Here is a tiny trained network, its code and every weight. The questions are about switching its units off for an input and a class, where a switched-off unit gives its printed mean instead of its output.

import numpy as np


def w(rows, s, z=0):
    codes = np.array(rows[::2]) - 128.0
    scale = np.full(codes.shape[1], s)
    scale[-1] = z or s
    return codes * scale


def norm(h):
    return h / np.sqrt((h * h).mean(-1, keepdims=True) + 1e-5)


def f(y):
    return y / 2 * (1 + np.tanh(0.7978845608 * (y + 0.044715 * y**3)))


def log_softmax(a):
    a = a - a.max(-1, keepdims=True)
    return a - np.log(np.exp(a).sum(-1, keepdims=True))


def net(x, mask):
    res = np.array(x, float).reshape(1, 2) / 4 @ E
    u = 0
    for l in range(3):
        y = f(norm(res) @ A[l][:, :-1].T + A[l][:, -1])
        res = res + np.where(mask[u : u + 8], y, B[l][:, -1]) @ B[l][:, :-1]
        u += 8
    return log_softmax(norm(res)[-1] @ U[:, :-1].T + U[:, -1])


A, B = {}, {}
E = w([
[133,94,163,137,210,133,181,18,3,111,27,118],'x0',
[44,123,185,131,39,73,226,189,52,129,46,127],'x1',
],0.0046)
A[0] = w([
[169,127,158,84,121,159,68,113,134,113,125,145,94],'L0N0',
[150,224,96,90,52,92,62,214,195,152,161,147,201],'L0N1',
[154,164,70,119,238,170,24,39,179,155,226,139,184],'L0N2',
[103,140,133,116,105,115,145,140,129,136,77,132,37],'L0N3',
[138,100,173,136,144,126,98,111,92,93,92,127,4],'L0N4',
[57,129,210,141,89,54,251,191,101,145,95,139,143],'L0N5',
[74,163,136,111,125,157,154,149,124,158,91,127,73],'L0N6',
[158,70,171,154,157,130,175,19,25,65,51,100,250],'L0N7',
],0.0026)
B[0] = w([
[135,109,127,101,106,62,118,147,110,131,100,134,127],'L0N0',
[139,119,246,127,115,205,142,43,108,115,59,143,178],'L0N1',
[104,97,142,134,128,69,153,254,63,111,69,102,223],'L0N2',
[115,184,128,124,178,78,87,131,106,97,159,134,120],'L0N3',
[141,123,73,160,45,81,106,84,145,129,204,124,119],'L0N4',
[139,124,91,116,214,128,100,204,112,92,154,76,199],'L0N5',
[119,159,129,103,171,89,86,141,120,124,134,132,124],'L0N6',
[62,170,82,116,46,170,109,136,242,158,188,159,254],'L0N7',
],0.0037,0.0061)
A[1] = w([
[115,133,110,140,174,121,161,8,87,153,109,138,33],'L1N0',
[202,122,124,129,212,126,69,107,136,137,149,129,50],'L1N1',
[207,101,107,141,231,132,90,93,137,130,161,130,67],'L1N2',
[158,75,141,150,106,99,114,113,101,121,62,129,78],'L1N3',
[98,153,2,120,147,115,119,115,165,147,184,130,67],'L1N4',
[153,145,131,153,113,103,133,111,139,137,153,115,6],'L1N5',
[114,141,152,145,92,50,182,131,78,162,132,145,51],'L1N6',
[109,118,110,129,159,119,141,45,84,122,107,121,70],'L1N7',
],0.0063,0.0024)
B[1] = w([
[205,182,127,52,8,213,44,73,223,128,226,171,231],'L1N0',
[43,163,155,143,116,39,180,206,57,94,97,76,229],'L1N1',
[30,167,115,142,129,28,182,215,68,68,75,55,254],'L1N2',
[109,104,164,123,144,146,158,143,155,137,133,126,131],'L1N3',
[155,93,134,136,197,155,179,132,143,137,43,149,179],'L1N4',
[96,199,123,87,2,111,75,216,109,137,187,117,93],'L1N5',
[158,173,62,143,182,48,73,177,117,88,134,71,176],'L1N6',
[168,151,109,85,57,152,106,121,226,107,195,172,198],'L1N7',
],0.0053,0.0043)
A[2] = w([
[146,165,144,141,25,162,82,128,236,142,225,147,5],'L2N0',
[188,17,156,188,254,146,146,98,118,193,99,154,95],'L2N1',
[171,44,198,120,254,162,109,92,114,91,91,106,155],'L2N2',
[130,150,145,134,241,209,147,124,124,139,112,123,139],'L2N3',
[190,157,101,126,180,138,80,97,174,111,171,150,116],'L2N4',
[126,119,104,135,147,83,91,136,106,119,135,135,50],'L2N5',
[153,130,152,116,36,118,68,141,233,172,225,150,23],'L2N6',
[160,151,99,130,164,135,72,98,197,98,162,141,88],'L2N7',
],0.0051,0.0013)
B[2] = w([
[169,183,40,38,66,204,139,2,128,120,129,168,253],'L2N0',
[108,74,78,212,198,163,170,188,181,181,144,175,158],'L2N1',
[100,102,27,156,164,129,188,141,198,184,106,184,153],'L2N2',
[150,94,97,158,137,150,143,108,170,159,161,168,144],'L2N3',
[40,193,159,82,112,113,193,156,72,66,72,85,144],'L2N4',
[106,119,191,95,74,153,168,150,96,88,106,138,130],'L2N5',
[135,133,85,48,115,171,151,34,147,62,118,146,232],'L2N6',
[49,174,181,99,56,139,167,174,90,113,50,109,150],'L2N7',
],0.0048,0.0053)
U = w([
[63,163,154,126,136,1,145,248,57,71,86,32,204],'0',
[163,168,119,39,34,231,117,9,197,92,137,156,169],'1',
[132,37,81,222,230,158,175,143,207,221,111,192,163],'2',
[167,82,191,166,140,102,59,82,76,190,177,142,28],'3',
[216,95,172,185,160,102,67,58,87,163,165,119,4],'4',
],0.0077,0.0037)

Each question gives the input, the list of numbers given to net, and the class t.
The units are the neurons (one row each of A and B). Each row of codes is followed by its name. A weight is (code - 128) times the scale printed after its matrix; where a second scale follows, it is the last column's (A, B and U).
mask holds one flag per neuron, layer by layer. A switched-off neuron (its flag False) gives its mean, the last column of its row in B, instead of its output. The means were averaged over made-up inputs and are rounded, as every weight is.
A unit's drop is (log p(t) with every unit on - log p(t) with that unit switched off) / (log p(t) with every unit on - log p(t) with every unit switched off).
most important unit: the unit with the biggest drop
top k neurons: the k neurons with the biggest drops, biggest first
top k neurons in layer l: the k neurons of layer l with the biggest drops, biggest first
drop when u is switched off: that unit's drop, to one decimal
input [5,4], class 1: most important unit : L0N2
input [-4,-4], class 0: top 2 neurons in layer 1 : (L1N0, L1N7)
input [-3,3], class 2: top 4 neurons in layer 0 : (L0N7, L0N1, L0N2, L0N5)
input [1,-2], class 2: top 3 neurons : (L1N0, L1N2, L1N1)
input [-3,1], class 2: top 4 neurons : (L0N1, L0N7, L1N0, L1N7)
input [2,3], class 2: top 3 neurons : (L0N2, L0N5, L1N2)
input [3,-2], class 2: top 2 neurons in layer 0 : (L0N7, L0N1)
input [8,6], class 1: top 2 neurons : (L0N2, L1N0)
input [-8,6], class 1: top 2 neurons in layer 1 : (L1N2, L1N1)
input [-8,-8], class 0: top 2 neurons : (L0N7, L1N0)
input [-7,5], class 1: top 3 neurons : (L1N2, L0N2, L1N1)
input [-2,-1], class 2: top 3 neurons : (L0N7, L1N0, L0N1)
input [3,1], class 2: top 2 neurons : (L0N7, L1N4)
input [2,1], class 2: most important unit : L1N4
input [3,2], class 2: top 2 neurons : (L0N7, L0N1)
input [-1,-5], class 0: drop when L2N3 is switched off : 0.0
input [5,3], class 1: drop when L0N2 is switched off : 6.5
input [0,2], class 2: drop when L0N5 is switched off : 0.5
